Here is a tiny trained network, its code and every weight. The questions are about switching its units off for an input and a class, where a switched-off unit gives its printed mean instead of its output.

import numpy as np


def w(rows, s, z=0):
    codes = np.array(rows[::2]) - 128.0
    scale = np.full(codes.shape[1], s)
    scale[-1] = z or s
    return codes * scale


def norm(h):
    return h / np.sqrt((h * h).mean(-1, keepdims=True) + 1e-5)


def f(y):
    return np.maximum(y, 0)


def log_softmax(a):
    a = a - a.max(-1, keepdims=True)
    return a - np.log(np.exp(a).sum(-1, keepdims=True))


def net(x, mask):
    res = np.array(x, float).reshape(1, 7) / 4 @ E
    u = 0
    for l in range(3):
        y = f(norm(res) @ A[l][:, :-1].T + A[l][:, -1])
        res = res + np.where(mask[u : u + 8], y, B[l][:, -1]) @ B[l][:, :-1]
        u += 8
    return log_softmax(norm(res)[-1] @ U[:, :-1].T + U[:, -1])


A, B = {}, {}
E = w([
[126,130,124,127,127,131,126],'x0',
[129,129,125,125,129,128,127],'x1',
[127,129,129,127,127,131,127],'x2',
[128,130,129,130,127,128,131],'x3',
[101,17,93,92,26,3,35],'x4',
[44,167,180,63,129,56,100],'x5',
[38,35,199,85,80,217,238],'x6',
],0.0026)
A[0] = w([
[94,182,167,53,134,81,134,197],'L0N1',
[114,138,91,142,127,101,73,171],'L0N2',
[150,103,110,130,88,185,175,5],'L0N3',
[70,10,174,94,85,158,228,125],'L0N4',
[157,66,117,106,9,75,103,220],'L0N5',
[157,200,130,120,150,103,115,93],'L0N6',
[83,58,156,92,153,154,254,127],'L0N7',
[187,188,122,114,178,139,110,52],'L0N8',
],0.0066,0.0019)
B[0] = w([
[51,179,232,81,207,79,107,197],'L0N1',
[190,144,161,213,166,134,208,184],'L0N2',
[209,113,169,114,180,141,40,158],'L0N3',
[150,17,108,99,121,101,140,254],'L0N4',
[227,129,99,19,77,123,41,243],'L0N5',
[136,51,93,100,97,120,192,170],'L0N6',
[155,253,182,143,108,201,94,229],'L0N7',
[91,63,100,189,107,94,198,170],'L0N8',
],0.0044,0.0069)
A[1] = w([
[111,222,164,254,127,104,149,134],'L1N1',
[117,109,78,115,19,87,104,78],'L1N2',
[154,196,73,139,119,15,190,83],'L1N3',
[167,246,67,117,116,88,100,130],'L1N4',
[174,80,35,173,41,200,86,68],'L1N5',
[59,150,113,150,159,76,187,3],'L1N6',
[142,93,112,99,50,91,116,66],'L1N7',
[152,35,212,134,107,165,80,137],'L1N8',
],0.0057,0.0038)
B[1] = w([
[54,78,74,101,115,141,136,197],'L1N1',
[136,207,180,203,168,191,176,193],'L1N2',
[121,159,211,52,101,163,112,200],'L1N3',
[186,204,208,141,100,108,153,195],'L1N4',
[56,199,95,143,69,206,150,211],'L1N5',
[9,178,130,253,168,117,75,149],'L1N6',
[13,102,22,117,121,117,160,200],'L1N7',
[82,179,94,153,196,118,185,253],'L1N8',
],0.0055,0.004)
A[2] = w([
[98,35,80,24,116,110,98,52],'L2N1',
[77,111,74,178,182,79,165,178],'L2N2',
[228,142,128,177,82,197,127,64],'L2N3',
[195,51,3,211,122,133,206,6],'L2N4',
[224,66,76,111,15,165,128,1],'L2N5',
[197,70,81,183,183,198,190,101],'L2N6',
[76,132,155,116,207,80,45,90],'L2N7',
[95,118,42,58,40,64,97,59],'L2N8',
],0.0061,0.0026)
B[2] = w([
[77,23,149,155,111,58,38,237],'L2N1',
[113,161,53,193,178,46,122,192],'L2N2',
[79,116,140,254,112,160,128,254],'L2N3',
[196,114,142,23,214,62,179,213],'L2N4',
[82,159,11,110,52,163,70,247],'L2N5',
[195,29,145,86,111,53,98,244],'L2N6',
[159,125,29,184,83,186,153,223],'L2N7',
[175,175,222,158,197,179,201,253],'L2N8',
],0.0062,0.0031)
U = w([
[219,34,42,109,225,17,211,141],'0',
[199,40,188,170,182,254,186,247],'1',
[23,206,66,213,221,51,189,132],'2',
[37,197,238,52,217,240,201,20],'3',
[190,226,28,228,20,163,92,8],'4',
[136,23,33,41,28,194,38,72],'5',
[204,236,211,27,98,29,53,73],'6',
[72,20,208,20,124,49,43,164],'7',
],0.0088,0.0017)

Each question gives the input, the list of numbers given to net, and the class t.
The units are the neurons (one row each of A and B). Each row of codes is followed by its name. A weight is (code - 128) times the scale printed after its matrix; where a second scale follows, it is the last column's (A, B and U).
mask holds one flag per neuron, layer by layer. A switched-off neuron (its flag False) gives its mean, the last column of its row in B, instead of its output. The means were averaged over made-up inputs and are rounded, as every weight is.
A unit's drop is (log p(t) with every unit on - log p(t) with that unit switched off) / (log p(t) with every unit on - log p(t) with every unit switched off).
The circuit of an input: a set's keep is (log p(t) with only the set's units on - log p(t) with every unit switched off) / (log p(t) with every unit on - log p(t) with every unit switched off). Starting from the 12 units with the biggest drops (on a tie, the unit counted first), units are removed one at a time, each time the one whose removal leaves the highest keep (on an exact tie, the one counted first), for as long as the keep stays at least 0.8.
units of the circuit, in order: the units of the circuit, biggest drop first
most important unit: the unit with the biggest drop
top k neurons: the k neurons with the biggest drops, biggest first
top k neurons in layer l: the k neurons of layer l with the biggest drops, biggest first
input [0,5,1,-6,0,-7,-2], class 0: units of the circuit, in order -> L2N4
input [-6,-1,1,3,1,0,6], class 5: units of the circuit, in order -> L0N4; L0N7; L2N8
input [-7,-5,8,-7,7,-2,-1], class 4: top 2 neurons -> L0N5; L0N4
input [0,0,-1,-2,1,-4,6], class 5: units of the circuit, in order -> L0N4; L2N5
input [7,-6,2,-2,-6,-1,-1], class 0: top 2 neurons -> L0N5; L0N1
input [-1,-7,7,-2,-4,-7,-1], class 0: top 4 neurons -> L0N5; L0N7; L2N4; L2N6
input [-4,4,8,1,1,2,6], class 7: top 2 neurons -> L0N4; L0N2
input [4,-1,8,-8,-3,3,-8], class 2: top 3 neurons -> L0N5; L0N8; L0N7
input [-3,8,-3,-2,0,8,-6], class 2: top 2 neurons in layer 0 -> L0N5; L0N1
input [-3,0,-8,-5,1,-7,3], class 5: top 2 neurons in layer 0 -> L0N4; L0N1
input [4,-1,-5,1,-8,5,-2], class 2: top 2 neurons -> L0N5; L2N2
input [-7,-2,-2,-7,-8,0,-4], class 0: top 3 neurons in layer 0 -> L0N5; L0N1; L0N6
input [-7,4,4,-2,-4,2,-3], class 2: top 2 neurons -> L0N5; L0N4
input [1,-3,0,-3,-2,6,-2], class 2: units of the circuit, in order -> L0N5
input [2,2,-3,3,0,-8,-8], class 0: top 4 neurons -> L0N5; L0N7; L2N4; L0N8
input [0,0,1,8,-5,-5,-5], class 0: top 2 neurons -> L0N5; L0N8
input [-7,-8,2,7,-1,5,0], class 2: top 3 neurons in layer 2 -> L2N7; L2N8; L2N2
input [-1,-3,-3,3,6,1,0], class 6: top 2 neurons -> L0N5; L2N8
input [7,8,-5,6,-8,1,-6], class 2: top 3 neurons -> L0N4; L0N5; L0N8
input [5,-4,-1,8,8,0,-5], class 4: top 3 neurons -> L0N1; L0N5; L1N2
input [6,-5,8,7,8,-7,-3], class 4: most important unit -> L0N4
input [-4,-8,7,6,-2,-6,-8], class 0: top 2 neurons -> L0N5; L0N8
input [1,-3,5,-3,-1,-4,-3], class 0: top 2 neurons in layer 0 -> L0N5; L0N8
input [7,-4,6,-7,2,-7,3], class 5: top 2 neurons in layer 0 -> L0N4; L0N3
input [5,-2,0,-8,-5,-1,-1], class 0: top 2 neurons in layer 0 -> L0N5; L0N1
